Here is a tiny trained network, its code and every weight. The questions are about switching its units off for an input and a target symbol, where a switched-off unit gives its printed mean instead of its output.

import numpy as np


def w(rows, s, z=0):
    codes = np.array(rows[::2]) - 128.0
    scale = np.full(codes.shape[1], s)
    scale[-1] = z or s
    return codes * scale


def norm(h):
    return h / np.sqrt((h * h).mean(-1, keepdims=True) + 1e-5)


def f(y):
    return y / 2 * (1 + np.tanh(0.7978845608 * (y + 0.044715 * y**3)))


def softmax(a):
    e = np.exp(a - a.max(-1, keepdims=True))
    return e / e.sum(-1, keepdims=True)


def log_softmax(a):
    a = a - a.max(-1, keepdims=True)
    return a - np.log(np.exp(a).sum(-1, keepdims=True))


def net(x, mask):
    ids = ['εθμπτφ'.index(c) for c in x.split()]
    T = len(ids)
    res = E[ids] + P[:T]
    u = 0
    for l in range(3):
        q, k, v = (norm(res) @ M[l].T for M in (Q, K, V))
        z = softmax(np.where(np.tri(T) > 0, q @ k.T / 3**0.5, -1e9)) @ v
        res = res + np.where(mask[u], z, O[l][:, -1]) @ O[l][:, :-1]
        u += 1
        y = f(norm(res) @ A[l][:, :-1].T + A[l][:, -1])
        res = res + np.where(mask[u : u + 4], y, B[l][:, -1]) @ B[l][:, :-1]
        u += 4
    return log_softmax(norm(res)[-1] @ U[:, :-1].T + U[:, -1])


Q, K, V, O, A, B = {}, {}, {}, {}, {}, {}
E = w([
[51,144,115,154,162,83,165,97,198,149,155],'ε',
[65,102,156,105,86,101,76,167,151,112,146],'θ',
[2,171,165,113,201,136,132,143,94,191,119],'μ',
[99,147,158,24,94,107,150,141,130,122,136],'π',
[177,177,149,211,113,133,170,146,108,110,124],'τ',
[99,124,168,92,175,102,69,52,132,83,96],'φ',
],0.022)
P = w([
[148,66,201,94,245,155,166,206,159,127,120],'0',
[82,101,105,133,135,187,130,185,168,79,75],'1',
[137,108,114,110,138,117,121,154,137,102,152],'2',
[84,102,79,138,70,207,114,141,172,88,85],'3',
[158,141,115,102,123,121,98,139,108,116,155],'4',
[85,135,97,152,30,202,94,102,165,141,88],'5',
[176,160,125,82,110,96,92,134,82,113,156],'6',
[165,122,111,155,32,166,91,71,137,216,132],'7',
[196,133,127,85,143,70,104,134,88,127,178],'8',
[166,110,138,143,100,149,57,63,155,239,178],'9',
[150,165,185,133,177,71,78,144,157,112,210],'10',
],0.013)
Q[0] = w([
[141,128,199,120,129,196,79,135,145,224,209],'0.h0',
[183,174,147,95,249,63,100,217,119,66,172],'0.h0',
[128,253,202,148,159,111,108,126,191,164,210],'0.h0',
],0.0064)
K[0] = w([
[144,106,163,171,79,93,135,65,122,185,158],'0.h0',
[150,154,144,129,180,1,118,172,81,106,187],'0.h0',
[144,117,114,111,107,64,96,95,82,155,172],'0.h0',
],0.0085)
V[0] = w([
[160,230,190,126,178,187,250,74,88,81,51],'0.h0',
[106,219,47,128,101,175,128,2,96,164,76],'0.h0',
[18,71,125,246,76,210,183,171,228,239,165],'0.h0',
],0.0043)
O[0] = w([
[83,38,195,106,202,199,188,39,58,78,183,21],'0.h0',
[48,110,47,44,89,158,119,183,39,173,196,3],'0.h0',
[166,165,50,97,188,72,119,146,37,2,60,211],'0.h0',
],0.0079,0.0033)
A[0] = w([
[101,118,167,130,158,101,143,115,49,201,63,3],'0.n0',
[79,85,20,161,103,95,134,172,193,246,176,170],'0.n1',
[152,111,131,166,112,255,91,75,87,172,177,98],'0.n2',
[152,184,163,204,132,127,67,182,126,129,48,94],'0.n3',
],0.0055,0.0017)
B[0] = w([
[202,126,27,145,130,130,34,187,132,82,188,123],'0.n0',
[139,214,255,47,62,169,90,69,80,33,84,234],'0.n1',
[168,240,165,88,91,212,130,66,78,109,130,118],'0.n2',
[195,128,150,168,138,179,83,103,61,111,126,253],'0.n3',
],0.0069,0.0031)
Q[1] = w([
[149,108,255,150,194,34,139,178,156,84,235],'1.h0',
[136,171,123,183,130,147,112,159,115,202,183],'1.h0',
[186,216,134,89,113,82,77,44,97,181,141],'1.h0',
],0.0083)
K[1] = w([
[188,148,187,130,199,24,119,143,117,156,254],'1.h0',
[129,149,147,81,91,80,114,74,160,132,119],'1.h0',
[145,165,71,132,74,91,73,100,54,174,180],'1.h0',
],0.0086)
V[1] = w([
[106,213,115,135,106,185,192,225,91,157,173],'1.h0',
[196,81,142,46,47,18,254,139,145,116,100],'1.h0',
[204,59,128,246,86,147,53,188,143,93,167],'1.h0',
],0.005)
O[1] = w([
[101,85,130,228,211,78,90,111,124,147,231,2],'1.h0',
[115,118,126,107,86,115,90,12,55,107,60,118],'1.h0',
[90,107,92,163,86,86,99,140,171,254,134,47],'1.h0',
],0.011,0.0023)
A[1] = w([
[99,100,75,89,203,64,21,51,94,58,132,144],'1.n0',
[76,113,50,145,252,130,253,88,117,86,209,156],'1.n1',
[76,85,174,82,136,213,209,37,85,106,225,126],'1.n2',
[173,16,14,119,102,108,92,139,86,146,169,4],'1.n3',
],0.0043,0.0034)
B[1] = w([
[68,119,218,237,123,15,106,122,95,35,70,253],'1.n0',
[138,202,87,196,34,106,68,84,180,106,219,197],'1.n1',
[84,137,141,146,117,233,6,82,255,200,239,195],'1.n2',
[57,3,158,24,165,68,157,74,164,227,195,71],'1.n3',
],0.0062,0.0021)
Q[2] = w([
[176,155,232,134,102,142,101,124,77,106,165],'2.h0',
[89,169,66,132,104,175,83,92,138,131,149],'2.h0',
[3,103,161,99,134,22,113,120,146,136,189],'2.h0',
],0.0082)
K[2] = w([
[63,211,181,124,126,19,117,71,104,186,222],'2.h0',
[57,123,66,183,12,174,140,185,62,55,138],'2.h0',
[227,255,119,152,116,157,120,77,62,135,163],'2.h0',
],0.005)
V[2] = w([
[234,101,103,117,191,144,133,142,83,152,81],'2.h0',
[166,81,73,110,192,121,255,101,161,165,136],'2.h0',
[210,187,159,191,99,187,197,111,177,81,140],'2.h0',
],0.0074)
O[2] = w([
[129,110,72,152,29,200,61,151,34,100,144,67],'2.h0',
[136,115,80,124,42,201,116,163,147,102,83,2],'2.h0',
[124,133,123,174,135,111,167,151,10,228,90,213],'2.h0',
],0.011,0.0072)
A[2] = w([
[161,113,135,148,84,78,210,158,169,132,65,7],'2.n0',
[85,93,103,66,72,158,129,23,148,115,143,30],'2.n1',
[99,160,133,62,155,139,181,36,131,179,153,235],'2.n2',
[109,152,92,172,101,116,3,181,166,156,218,35],'2.n3',
],0.0066,0.0012)
B[2] = w([
[134,79,2,72,117,147,235,78,106,135,115,171],'2.n0',
[70,182,48,193,138,69,96,123,145,154,119,123],'2.n1',
[123,201,105,131,112,60,145,142,67,154,184,254],'2.n2',
[92,219,164,209,118,94,106,62,129,155,176,158],'2.n3',
],0.0081,0.0043)
U = w([
[156,74,194,89,214,60,155,253,64,101,18,254],'ε',
[137,192,76,136,188,43,127,125,180,197,47,96],'θ',
[124,148,115,130,195,106,54,213,159,106,202,178],'μ',
[95,109,222,127,125,152,43,10,148,107,90,68],'π',
[137,90,159,212,97,140,129,126,61,181,130,110],'τ',
[120,176,182,24,75,178,149,165,151,162,120,33],'φ',
],0.0048,0.0018)

Each question gives the input, a string of symbols that net reads in full, and the target symbol t.
The units are the heads (3 rows each of Q, K, V and O) and the neurons (one row each of A and B). Each row of codes is followed by its name. A weight is (code - 128) times the scale printed after its matrix; where a second scale follows, it is the last column's (O, A, B and U).
mask holds one flag per unit, layer by layer, with each layer's heads first. A switched-off unit (its flag False) gives its mean, the last column of its rows in O or B, instead of its output. The means were averaged over made-up inputs and are rounded, as every weight is.
A unit's drop is (log p(t) with every unit on - log p(t) with that unit switched off) / (log p(t) with every unit on - log p(t) with every unit switched off).
The circuit of an input: a set's keep is (log p(t) with only the set's units on - log p(t) with every unit switched off) / (log p(t) with every unit on - log p(t) with every unit switched off). Starting from the 12 units with the biggest drops (on a tie, the unit counted first), units are removed one at a time, each time the one whose removal leaves the highest keep (on an exact tie, the one counted first), for as long as the keep stays at least 0.8.
circuit, biggest first: the units of the circuit, biggest drop first
most important unit: the unit with the biggest drop
top k neurons: the k neurons with the biggest drops, biggest first
k most important neurons of layer l: the k neurons of layer l with the biggest drops, biggest first
input μ θ μ π θ π θ π φ τ, target π: circuit, biggest first	1.h0, 0.n2, 2.h0
input μ ε φ μ θ π μ θ π τ θ, target π: most important unit	0.h0
input θ τ θ, target θ: circuit, biggest first	0.h0, 1.h0
input φ π π, target φ: circuit, biggest first	0.h0, 1.h0, 2.h0, 1.n0
input π μ φ μ τ θ θ, target τ: circuit, biggest first	2.h0, 1.h0
input ε ε τ π π, target τ: circuit, biggest first	2.h0, 1.h0, 0.n1
input ε θ ε, target ε: circuit, biggest first	1.h0, 0.h0, 1.n2
input μ θ π θ θ θ, target θ: circuit, biggest first	1.h0, 0.h0
input ε μ μ τ μ π θ φ φ μ, target φ: circuit, biggest first	0.h0, 1.h0, 0.n1
input τ μ π τ, target μ: circuit, biggest first	1.h0, 2.h0
input τ θ π ε μ φ ε, target μ: circuit, biggest first	1.h0, 0.n0, 0.n1
input π π ε μ π ε, target μ: circuit, biggest first	1.h0, 0.h0
input τ φ ε ε μ θ φ θ π ε ε, target π: circuit, biggest first	0.h0, 0.n1
input π τ ε θ ε τ θ π, target τ: 2 most important neurons of layer 0	0.n1, 0.n3
input ε ε θ τ ε τ π ε τ ε, target ε: most important unit	0.h0
input τ θ ε π ε θ τ φ φ θ, target φ: 2 most important neurons of layer 0	0.n1, 0.n0
input φ θ φ φ φ, target φ: 2 most important neurons of layer 1	1.n0, 1.n1
input π φ μ τ θ ε, target τ: top 2 neurons	0.n1, 1.n1
input θ τ ε φ μ φ φ, target μ: top 2 neurons	0.n0, 0.n1
input μ θ π π τ π ε, target τ: top 2 neurons	0.n3, 0.n1
input φ θ ε μ μ μ τ μ τ π θ, target τ: most important unit	2.h0
input φ π φ π ε θ π φ μ μ, target φ: 2 most important neurons of layer 0	0.n1, 0.n2
input φ ε π μ φ θ, target ε: top 2 neurons	1.n2, 1.n1
